In the rows, 128 means zero.
Each row has a class, written after it.
[128 148 136 199 118 137  79 124 121 174 128 150 138 141 177 114  63 169
 141 142 159 159  97  93 140 144  91 134 133  81 125  99 151 203  67 149
 143 163 104 174 107 140 135 130 125 119 150 123 131]
B
[ 88 132 170 186 129 156 120 178 103 151 104 156 135 165 123 137  80 153
 151 151 151 155  86  62 174 136  81 127 102 112 122 114 115 198 107 111
 164 171  90 186  60 144 121 146 105 129 144 138 122]
P
[ 80  94 120 145 151 115 160 115 108 144 111 134 188 146 131 139 101 148
 143 124 162 117 133 156 162 153 101 126 142 109 110 139 114 161  82 103
 135 172 138 174 138 130 119  76 157  80 137 137 104]
B
[ 75  96 112 145 153 120 166 113 111 143 112 131 188 141 131 136  88 149
 143 117 178 128 136 145 152 155 100 131 151 108 104 144 115 158  82 110
 134 173 139 175 136 128 119  80 152  88 135 135 101]
B
[111 125 141 151  96 117  79 134 104 146 131 139 148 134 159 113  40 188
 141 159 172 132  81  90 149 134  90 128 100  71 119  94 112 199  64 131
 152 189 123 166  76 156 141 117 108 141 181  95 133]
F
[109 133 143 162  90 108  82 139  88 152 121 145 146 143 153 113  23 185
 143 151 163 136  91  94 158 131  80 120 110  83 116  95 126 202  77 137
 152 185 135 181  63 148 128 114 115 132 153 117 125]
A
[ 48 100  97 114 157 117 163 120 116 152 102 136 179 163 130 140 100 139
 159 123 164 114 146 135 141 155  72 126 144 117 101 135  90 179 106 121
 137 178 117 163 154 145 125  99 141  82 168 138 101]
P
[109 138 134 171 107 138  77 130 107 161 104 150 133 138 169 118  77 169
 148 153 149 149  96  82 137 138  84 130 142  89 111 106 135 189  73 130
 148 163 121 167 104 143 139 128 107 124 171 115 123]
F
[ 90 128 158 192 116 141 115 170  98 142 116 143 146 146 134 135  45 153
 143 142 165 148  88  83 170 136  86 125 110 108 127 106 127 194 107 101
 168 168 124 183  31 144 122 124 113 140 127 131 129]
Q
[ 80 103 115 143 146 113 152 105 104 140 118 134 188 139 137 132  89 151
 149 119 172 131 140 154 151 148 102 132 162 116 104 136 121 158  74 110
 135 171 132 173 146 116 120  75 153  86 135 130 104]
B
[ 87 129 157 183 116 146 121 172  91 140 113 136 134 156 125 133  50 152
 146 145 147 162 100  72 159 128  71 124  95 107 121 109 114 192 106 119
 169 195 104 185  56 147 127 138 102 135 138 124 126]
K
[ 64  92  88 116 129 109 159 105  92 150 107 140 182 142 126 149  92 164
 141 129 166 115 152 135 124 154  91 129 163 104 107 134 114 151  89 107
 135 185 146 174 143 136 136  73 163  84 163 121  91]
K
[ 76  93  93 124 132 112 156 105 107 145 101 142 185 129 135 140  89 166
 141 124 183 107 140 126 136 167 109 128 173 103 107 131 121 147  82 107
 134 171 154 172 126 138 126  73 167  91 153 124  90]
Q
[108 149 124 174 122 129  77 123  97 161 100 147 128 149 169  99  62 170
 138 136 141 163 108  84 128 138  63 130 137  86 114 108 141 185  64 143
 147 171  92 170 108 150 136 143 110 123 158 111 127]
K
[127 154 129 186 115 126  79 121 115 168 114 151 133 134 184 102  65 171
 137 132 160 165  98 102 146 141  88 134 132  96 116 102 149 194  66 145
 136 151 114 174 110 134 127 129 118 125 160 113 120]
B
[ 88 132 152 187 120 147 120 178  90 146 128 146 144 160 124 140  49 157
 139 140 143 161  99  69 146 127  72 131  95 105 124 101 127 192 107 121
 162 194 106 183  56 149 129 138 110 133 152 122 124]
K
[ 71  94  94 118 135 108 155 104  96 148 103 145 183 144 130 132  90 168
 137 128 166 115 137 128 124 156  87 128 148 100 111 130 109 152  81 112
 132 185 137 168 141 142 130  80 164  84 166 123  96]
K
[ 68 103 101 127 138 116 156 104 105 139 109 126 182 137 125 118  74 152
 135 111 181 122 132 148 149 141 109 125 157 108  96 144  97 170  83 107
 143 170 140 161 141 120 120  73 146  86 141 129  95]
C
[ 50  93  91 124 155 126 162 120 121 156  94 143 174 164 135 142 114 138
 160 131 163 113 128 120 145 165  72 125 140 122 101 127  89 175 115 115
 138 186 117 163 144 151 130 106 146  77 170 141  96]
P
[ 48 100  93 133 145 105 160 127 115 150 108 137 178 155 134 154  94 149
 148 124 174 114 137 125 133 164  72 128 143 106 103 128 105 175 103 112
 145 179 137 160 136 146 134  96 144  78 164 137 100]
Q
[ 49 105 103 135 155 134 164 122 110 166  75 125 158 156 123 133 139 153
 120 132 165 114 115  96 144 180 102 130 133  91  99 157 102 157  84 103
 143 173  91 161 148 149 123 118 168  69 137 132 101]
C
[ 34  85  95 123 142 108 164 121 115 142 115 138 190 155 129 152 106 156
 149 129 161 114 140 119 124 150  87 123 127  99  98 123  95 170 111 108
 145 200 134 156 130 159 145  96 135  85 175 130 101]
F
[101 135 138 147  98 107  95 146  77 151 128 166 152 151 148 126  44 185
 150 153 153 135  85  88 150 123  96 115 102  98 123  82 119 191  75 142
 153 196 126 167  62 151 135 116 118 133 174 108 132]
G
[109 140 144 157  92 115  89 152  91 145 138 148 159 141 152 128  36 186
 142 144 173 145  85  96 161 130  93 120  92  87 126  87 123 204  78 145
 155 186 135 178  64 154 128 105 119 138 165 103 132]
B
[ 52  84 108 131 159 131 164 114 121 156  73 122 162 150 127 138 141 149
 137 150 162 105 117  90 142 177 104 132 136  81 105 162  99 140  81  93
 141 191  97 160 135 148 126 128 156  81 138 129 107]
F
[ 70  99  81 122 123 113 159 117 107 156 106 145 196 131 127 149  89 155
 144 120 175  95 138 115 137 164 117 131 159  95 111 112 114 152 100 112
 135 173 161 166 110 149 124  71 173  78 164 126  94]
Q
[131 139 160 170 115 130  92 154  93 142  99 147 162 129 142  92  66 184
 121 148 154 165  97  82 156 130  88 137 112 115 116 114 145 185  61 119
 147 158  92 175  83 131 114 128 109 125 138 122 123]
A
[103 137 137 172 123 148 102 160  96 155 109 184 179 145 148 113  82 175
 136 145 150 160 101  72 150 134  74 132 103 130 126 105 137 197  84 121
 150 161  90 159  77 162 111 129 117 125 173 115 122]
P
[123 148 127 181 123 138  81 133 103 167 113 149 142 146 175 110  55 159
 146 134 158 160  99  92 142 139  80 130 136  93 122 103 147 193  71 152
 140 162 111 174 105 142 124 124 119 131 147 121 132]
B
[ 50  92  91 129 150 106 165 124 123 155  93 127 169 165 131 151 100 155
 146 136 162 109 133 129 137 168  74 125 137 105  94 136 105 177 112 108
 135 193 121 173 144 151 136 102 152  68 151 149  93]
A
[110 133 143 184 115 141  76 120 119 162 107 146 139 144 175 107  76 167
 147 147 148 142 103  84 142 142  89 127 122  74 116 102 132 198  63 135
 149 172 103 165  94 153 143 142 109 119 160 116 128]
F
[ 86 133 165 206 126 154 133 191 100 145 119 149 153 157 127 154  62 155
 144 142 156 171  85  71 174 132  89 125  90 109 126 108 128 200 116 109
 169 181 113 190  39 146 113 131 117 135 123 134 127]
B
[ 82 133 154 192 126 156 129 180 100 146 131 153 150 161 127 154  44 149
 156 144 143 153 100  79 158 122  88 121 114 122 112 103 134 195 105 120
 158 191 108 172  58 136 125 132 112 130 135 131 121]
G
[ 94 125 173 194 118 146 121 181 106 144 109 146 147 154 121 139  68 171
 133 150 141 162 100  72 171 126  87 124  92 109 112 115 127 196 100 113
 165 188 101 191  49 149 114 140 112 124 128 133 122]
A
[124 146 140 165 105 129  88 139  86 147 124 174 167 122 146  88  58 182
 112 131 169 168  90  80 144 123  99 138 104 115 121 108 142 192  57 128
 153 160  86 156  86 142 123 113 114 129 158  97 125]
C
[125 153 116 176 115 133  88 120 112 171 118 171 143 134 170 111  63 178
 123 129 154 159 108  97 127 133  97 123 134  99 113 108 146 202  78 143
 149 157 107 157 127 148 130 130 120 119 157 112 113]
C
[ 73  89 116 140 142 105 145 102 114 140  92 132 176 148 135 127 101 161
 149 132 158 116 134 143 146 151  96 127 160 108  97 141 114 156  77 103
 134 183 128 175 139 120 123  90 157  77 138 139  94]
A
[ 68  91 115 121 157 115 166  98 109 138 100 116 177 137 131 116  73 134
 155 122 176 115 128 143 145 146 104 127 171 116  99 144 100 146  76 109
 131 176 125 159 140 104 120  84 155  99 120 140 109]
G
[ 63 100 101 114 143 114 155 100 100 141  92 114 169 145 123 134  87 150
 148 125 160 122 149 150 145 146  81 122 160 109 100 143  92 163  86 114
 149 186 131 170 136 132 128  87 142  75 147 127  97]
K
[119 139 132 178 124 146  78 114 120 179  97 148 112 149 176  98  83 158
 150 156 157 143  89  90 143 151  77 127 140 101 128 111 130 195  86 136
 137 152 102 168 103 139 125 143 122 125 155 134 125]
P
[129 129 151 165 111 129  70 131 100 147 103 156 161 121 158  90  85 178
 127 153 161 149  89  83 153 125 104 136 103 102 123 108 138 184  51 113
 149 166  86 164  80 142 133 130  96 136 155  98 135]
F
[ 71  98 115 142 152 120 163 112 115 142 108 120 181 147 129 135  80 142
 161 119 171 129 136 148 161 147 103 124 158 102 102 140  99 166  81 122
 141 184 136 179 143 119 116  75 147  86 132 139 104]
B
[ 45  97  87 116 143 111 166 127 107 149 101 125 165 158 119 149  96 142
 138 126 166 121 141 128 134 159  61 127 134 114 103 142  95 172 111 111
 147 198 125 171 148 145 144 101 132  74 161 132  97]
K
[126 149 141 168 101 134  89 149  92 147 121 167 164 128 148  92  56 172
 110 124 168 162  96  82 147 127 101 141  99 112 121 104 140 198  64 129
 151 154  97 160  87 144 122 123 106 130 160 100 129]
C
[123 141 151 143 111 123  79 142  95 141 110 149 143 145 156 100  38 165
 154 144 169 130  72 105 163 133  82 126 108 100 129  95 107 201  80 142
 149 158 131 175  73 146 125 116 104 144 177 112 135]
P
[ 71  88 127 133 146 106 158 116 112 142  92 117 179 151 125 129 100 150
 153 135 147 113 144 143 153 148  89 122 153  98  99 141 101 160  85 104
 138 181 127 174 151 120 119  82 154  79 124 153 102]
A
[ 95 133 160 193 103 152 125 174  92 139 128 163 145 150 123 144  54 156
 130 135 156 168 106  81 166 121  91 127  99 126 113 120 130 202 112 103
 169 174 116 176  58 145 124 125 106 131 135 125 118]
C
[115 146 146 152  95 115  94 143  84 138 131 144 142 135 149  95  17 174
 132 132 168 143  77  92 154 128 101 127 101  88 113  91 114 200  73 141
 151 169 128 168  79 139 125 112 106 144 173 100 128]
C
[ 71  98  95 128 142 124 169 110 104 153 109 150 194 138 126 142 106 169
 117 119 175 110 130 128 132 165 121 135 147 108 101 133 119 164  88  98
 131 161 137 159 141 141 128  80 175  72 163 126  89]
C
[109 127 147 168  96 109  90 147  99 147 120 144 140 154 152 115  27 176
 147 145 161 136  96 102 160 132  79 125 104  82 111  97 118 209  76 137
 148 182 142 185  70 144 126 118 108 129 161 122 125]
A
[ 51  97  90 118 151 105 168 118 113 152 108 137 182 154 132 144  87 157
 147 128 173 111 126 132 130 153  90 124 138 122  98 129  99 169  94 119
 139 197 122 159 130 146 137  97 151  83 165 131  99]
G
[ 72 104  88 111 122 113 155 112  90 143 105 145 183 137 116 125  95 168
 124 116 163 121 144 123 128 158  98 137 148 103 108 128 108 146  76 126
 135 184 144 171 132 148 125  83 151  75 178 113  97]
K
[112 135 144 160  82 105  70 137  94 153 120 141 136 146 155 101  20 181
 148 154 172 127  71  85 151 134  79 127 109  74 116  89 123 196  69 139
 144 174 127 177  75 139 136 114 111 138 165 121 126]
A
[124 146 139 163 105 122  83 152  95 142 112 160 178 116 145  88  60 183
 115 130 161 162 101  77 150 124  97 140 113 107 129  96 143 186  57 130
 160 161 101 165  42 159 116 119 109 130 159  99 134]
Q
[ 97 145 127 140  82 110  88 148  78 141 127 145 139 146 139 112  32 183
 138 142 158 151 100  86 142 130  74 130 101  84 121  89 110 195  74 149
 157 192 128 175  71 159 134 115 101 130 189  95 130]
K
[119 153 117 171 118 138  77 122  98 171 104 138 130 149 169 107  48 166
 148 142 152 154 107  97 128 138  66 124 148  95 116 101 132 197  72 150
 151 163 104 171 117 146 136 133 113 123 154 125 124]
K
[ 82  92 111 131 150 101 157 106 107 137  97 127 182 136 135 127  98 150
 150 131 172 107 133 152 150 156 101 129 161 112 106 135 107 147  81  90
 138 162 140 166 134 122 123  78 155  86 139 137 100]
Q
[105 130 147 164  91 109  88 140  91 149 121 151 140 153 147 117  35 189
 146 155 157 135  89  89 158 133  88 120  99  79 115  91 122 198  79 133
 147 185 123 180  68 151 130 117 116 130 161 120 125]
A
[ 44  92  93 130 133  99 162 114 105 154 124 144 190 145 131 148  86 162
 146 125 182 131 129 126 145 148  87 119 129 101 104 123  99 175 100 117
 144 199 136 172 132 143 135  72 148  88 157 130 101]
B
[124 154 128 180 132 138  87 137 103 157 107 145 147 143 170 104  60 174
 139 136 150 157 105  95 143 150  86 132 146 101 119  98 139 196  64 144
 153 159 107 168  89 152 115 138 121 116 153 119 132]
Q
[115 134 137 151  99 110  85 143 100 143 116 140 147 136 161 106  33 184
 135 149 177 130  77 103 161 144  87 125  99  92 126  86 117 200  67 129
 153 169 129 172  52 155 126 122 115 142 177  98 126]
Q
[ 52  99  99 142 159 121 166 122 117 159  81 138 167 150 126 141 122 156
 138 134 165 110 117  96 144 182 106 134 142  86 110 143 105 150  82 108
 142 184 107 167 125 149 116 112 162  73 149 127 108]
Q
[108 148 116 177 122 138  84 119 125 180 106 146 130 142 177 110  75 174
 139 152 153 145  91 106 130 142  89 122 145 106 115 104 143 189  63 141
 144 161  96 156 106 140 131 145 127 117 151 118 118]
G
[120 144 131 186 128 131  74 127 113 162 103 153 137 143 176 107  62 171
 144 143 162 147  87  85 139 148  78 134 143  86 118 101 145 189  57 133
 147 159 100 166  89 143 129 137 124 122 155 117 125]
Q
[122 139 136 182 113 133  83 143 101 159 130 168 177 134 154 117  56 179
 128 138 170 157  94  91 154 124  99 130 106 110 125  99 155 198  61 133
 152 171  94 175  74 149 130 121 113 130 151 106 128]
B
[ 50  82 104 120 143 112 170 114 117 135 104 133 180 147 130 143  99 140
 146 129 169 112 138 129 139 157  86 123 127 112 100 139  90 165 116  99
 145 194 135 159 130 157 136  98 134  91 149 132 108]
F
[110 140 138 171 108 121  93 147  94 153 129 152 144 149 158 131  34 177
 149 145 176 146  85  96 160 142  88 123 104  84 120  91 127 211  73 144
 154 186 128 182  66 150 127 121 115 128 156 108 128]
B
[ 78 126 150 185 112 146 123 171  90 144 116 149 137 161 123 143  55 150
 145 146 152 158 100  69 150 132  75 128 101 108 123 108 125 190 111 112
 165 190 108 184  57 143 133 136 104 131 142 126 124]
K
[ 59  99  97 127 157 112 172 110 102 142 115 143 197 147 123 135  83 156
 149 121 154 117 143 142 136 139 106 122 161 123  94 133 113 152  83 112
 132 183 131 151 140 129 122  84 151  79 152 136  99]
G
[116 149 112 179 110 134  78 120 115 176 104 156 122 146 179 111  80 181
 135 143 154 155 100  87 132 144  87 120 138  87 107 105 136 207  73 138
 146 163 106 157 128 145 131 135 125 113 162 117 109]
C
[ 39  92  96 124 152 120 163 120 118 156  97 146 177 164 128 146 111 147
 156 128 163 114 127 122 150 155  77 122 131 118 103 133  86 177 113 113
 143 187 121 165 132 151 130 104 142  79 179 136  95]
P
[ 92 131 170 200 123 149 133 181 101 139 122 144 146 152 125 148  56 157
 147 146 158 171  89  76 177 132  95 125  96 104 122 110 124 195 102 113
 168 185 105 190  50 137 114 130 110 138 120 129 125]
B
[ 70  92 123 141 149 110 163 114 111 135 115 133 180 147 129 134  90 144
 150 117 169 131 133 149 154 149  98 128 154 105 107 141 106 156  80 112
 138 180 135 180 143 119 118  75 150  91 130 137 108]
B
[ 49 101  93 108 139 101 148 116 109 152 106 145 178 161 129 130  93 154
 148 120 165 112 126 126 143 149  77 124 137 113 110 132  85 176 103 124
 142 188 125 167 134 150 128  98 142  90 186 130  99]
P
[130 152 130 187 124 129  84 126 112 166 109 154 139 137 170  95  50 165
 142 134 156 151  93  86 136 144  96 138 144  89 124  93 142 188  68 142
 146 149 102 170  92 145 127 132 117 128 156 125 134]
Q
[122 136 127 170 113 136  75 111 114 162 111 148 138 129 172  94  68 181
 133 149 153 148 100  98 135 137  99 125 130  88 117 106 135 187  65 137
 143 164 112 163 100 155 136 131 103 133 165 109 130]
F
[ 90 141 165 189 120 152 129 181  91 132 118 132 138 157 120 137  37 143
 147 138 143 169 107  81 161 122  71 128 104 120 118 111 120 197 117 112
 170 180 106 182  53 140 120 141  96 136 130 132 128]
K
[ 33  93  85 116 143 105 167 126 105 146 104 125 168 165 124 148 100 146
 144 128 154 126 147 119 124 153  55 124 130 100 101 134  92 167 110 116
 148 210 125 162 133 156 141 105 143  76 166 130  99]
K
[ 48  93  85 136 145 111 165 119 114 152 120 141 189 159 137 147  82 150
 148 120 174 115 135 133 144 160  88 118 117 104 108 124 105 181 107 126
 137 205 138 168 123 161 129  88 148  83 159 129 105]
B
[124 144 147 154 109 130  77 141  90 147 104 167 161 124 147  82  62 171
 132 136 164 158  87  75 158 119  88 138 112 121 123 108 132 182  65 130
 148 150  95 166  68 141 117 125  95 144 171 104 127]
P
[ 79  92 128 143 156 110 169 114 108 139 106 122 186 141 130 125  95 144
 149 127 166 125 128 142 163 150 105 129 140 100 109 142 103 155  80 104
 138 174 131 172 130 123 114  80 156  90 128 140 111]
B
[ 54  94 116 143 155 127 166 123 123 166  68 127 162 155 123 137 140 163
 131 149 155 115 115  94 147 185  96 138 134  85  98 152 105 150  73 105
 137 184  86 173 141 143 113 125 172  60 135 137 103]
A
[ 71  86 118 126 141 113 149  94 110 134 104 122 181 132 131 119  93 152
 147 128 171 120 136 141 145 142 102 128 162 105  98 146 100 146  81  92
 139 173 134 164 137 124 132  81 139  99 139 132 100]
F
[ 77 127 161 195 108 150 134 176  93 141 124 153 140 155 120 158  56 149
 144 139 158 156 102  67 163 120  97 118 108 114 106 120 129 199 127  96
 166 174 125 176  67 131 130 122 110 132 129 138 111]
C
